Below are the code and all the weights of a small trained network. Each question names an input and a class and asks about switching units off, where a switched-off unit gives its printed mean instead of its output.

import numpy as np


def w(rows, s, z=0):
    codes = np.array(rows[::2]) - 128.0
    scale = np.full(codes.shape[1], s)
    scale[-1] = z or s
    return codes * scale


def f(y):
    return np.maximum(y, 0)


def log_softmax(a):
    a = a - a.max(-1, keepdims=True)
    return a - np.log(np.exp(a).sum(-1, keepdims=True))


def net(x, mask):
    res = np.array(x, float).reshape(1, 4) / 4 @ E
    y = f(res @ A[0][:, :-1].T + A[0][:, -1])
    res = res + np.where(mask, y, B[0][:, -1]) @ B[0][:, :-1]
    return log_softmax(res[-1] @ U[:, :-1].T + U[:, -1])


A, B = {}, {}
E = w([
[74,50,67,130,135],'x0',
[139,125,180,188,219],'x1',
[47,120,177,82,89],'x2',
[2,127,143,32,170],'x3',
],0.0071)
A[0] = w([
[194,75,152,231,91,68],'n1',
[61,107,143,59,83,224],'n2',
[75,103,78,145,56,87],'n3',
[35,80,141,71,127,51],'n4',
[2,56,146,58,151,253],'n5',
[167,199,7,99,139,69],'n6',
[107,169,142,181,184,151],'n7',
[252,201,137,244,89,253],'n8',
[153,146,198,192,168,113],'n9',
[45,91,59,133,24,213],'n10',
[160,145,80,230,141,3],'n11',
[159,138,149,210,20,73],'n12',
[70,136,108,44,97,241],'n13',
],0.0081,0.0018)
B[0] = w([
[148,193,149,103,147,197],'n1',
[166,2,167,63,139,207],'n2',
[167,78,221,93,77,167],'n3',
[168,118,87,41,141,199],'n4',
[201,48,108,113,191,246],'n5',
[104,191,52,181,11,162],'n6',
[186,167,140,150,174,158],'n7',
[20,193,153,131,83,254],'n8',
[141,195,199,89,129,171],'n9',
[186,122,183,161,58,207],'n10',
[162,150,132,88,118,176],'n11',
[110,134,142,53,105,183],'n12',
[180,38,189,53,141,208],'n13',
],0.007,0.0091)
U = w([
[157,161,207,204,196,253],'0',
[126,151,55,105,154,38],'1',
[118,90,100,81,145,253],'2',
[163,32,153,173,2,67],'3',
[124,153,116,158,165,3],'4',
[120,107,115,146,62,20],'5',
[91,32,116,88,71,118],'6',
[52,140,114,75,27,253],'7',
],0.008,0.0018)

Each question gives the input, the list of numbers given to net, and the class t.
The units are the neurons (one row each of A and B). Each row of codes is followed by its name. A weight is (code - 128) times the scale printed after its matrix; where a second scale follows, it is the last column's (A, B and U).
mask holds one flag per neuron, in row order. A switched-off neuron (its flag False) gives its mean, the last column of its row in B, instead of its output. The means were averaged over made-up inputs and are rounded, as every weight is.
A unit's drop is (log p(t) with every unit on - log p(t) with that unit switched off) / (log p(t) with every unit on - log p(t) with every unit switched off).
The circuit of an input: a set's keep is (log p(t) with only the set's units on - log p(t) with every unit switched off) / (log p(t) with every unit on - log p(t) with every unit switched off). Starting from the 12 units with the biggest drops (on a tie, the unit counted first), units are removed one at a time, each time the one whose removal leaves the highest keep (on an exact tie, the one counted first), for as long as the keep stays at least 0.8.
circuit, biggest first: the units of the circuit, biggest drop first
k most important neurons: the k neurons with the biggest drops, biggest first
drop of u: that unit's drop, to one decimal
input [8,-8,5,0], class 3: circuit, biggest first => (n10)
input [-8,-3,-6,-3], class 7: circuit, biggest first => (n8; n5)
input [4,-8,2,2], class 3: circuit, biggest first => (n10; n3)
input [-7,-2,-3,-3], class 7: circuit, biggest first => (n8; n5)
input [-7,-3,7,5], class 6: circuit, biggest first => (n2; n13)
input [-4,-1,-7,0], class 7: 3 most important neurons => (n8; n5; n6)
input [-8,-8,3,4], class 6: 2 most important neurons => (n2; n13)
input [-1,-7,2,0], class 3: 2 most important neurons => (n10; n8)
input [1,-8,-7,3], class 3: 2 most important neurons => (n8; n10)
input [-5,-7,-3,-5], class 7: drop of n8 => 0.2
input [5,-7,-5,4], class 3: drop of n8 => 0.1
input [-4,-4,7,-6], class 7: drop of n12 => 0.2
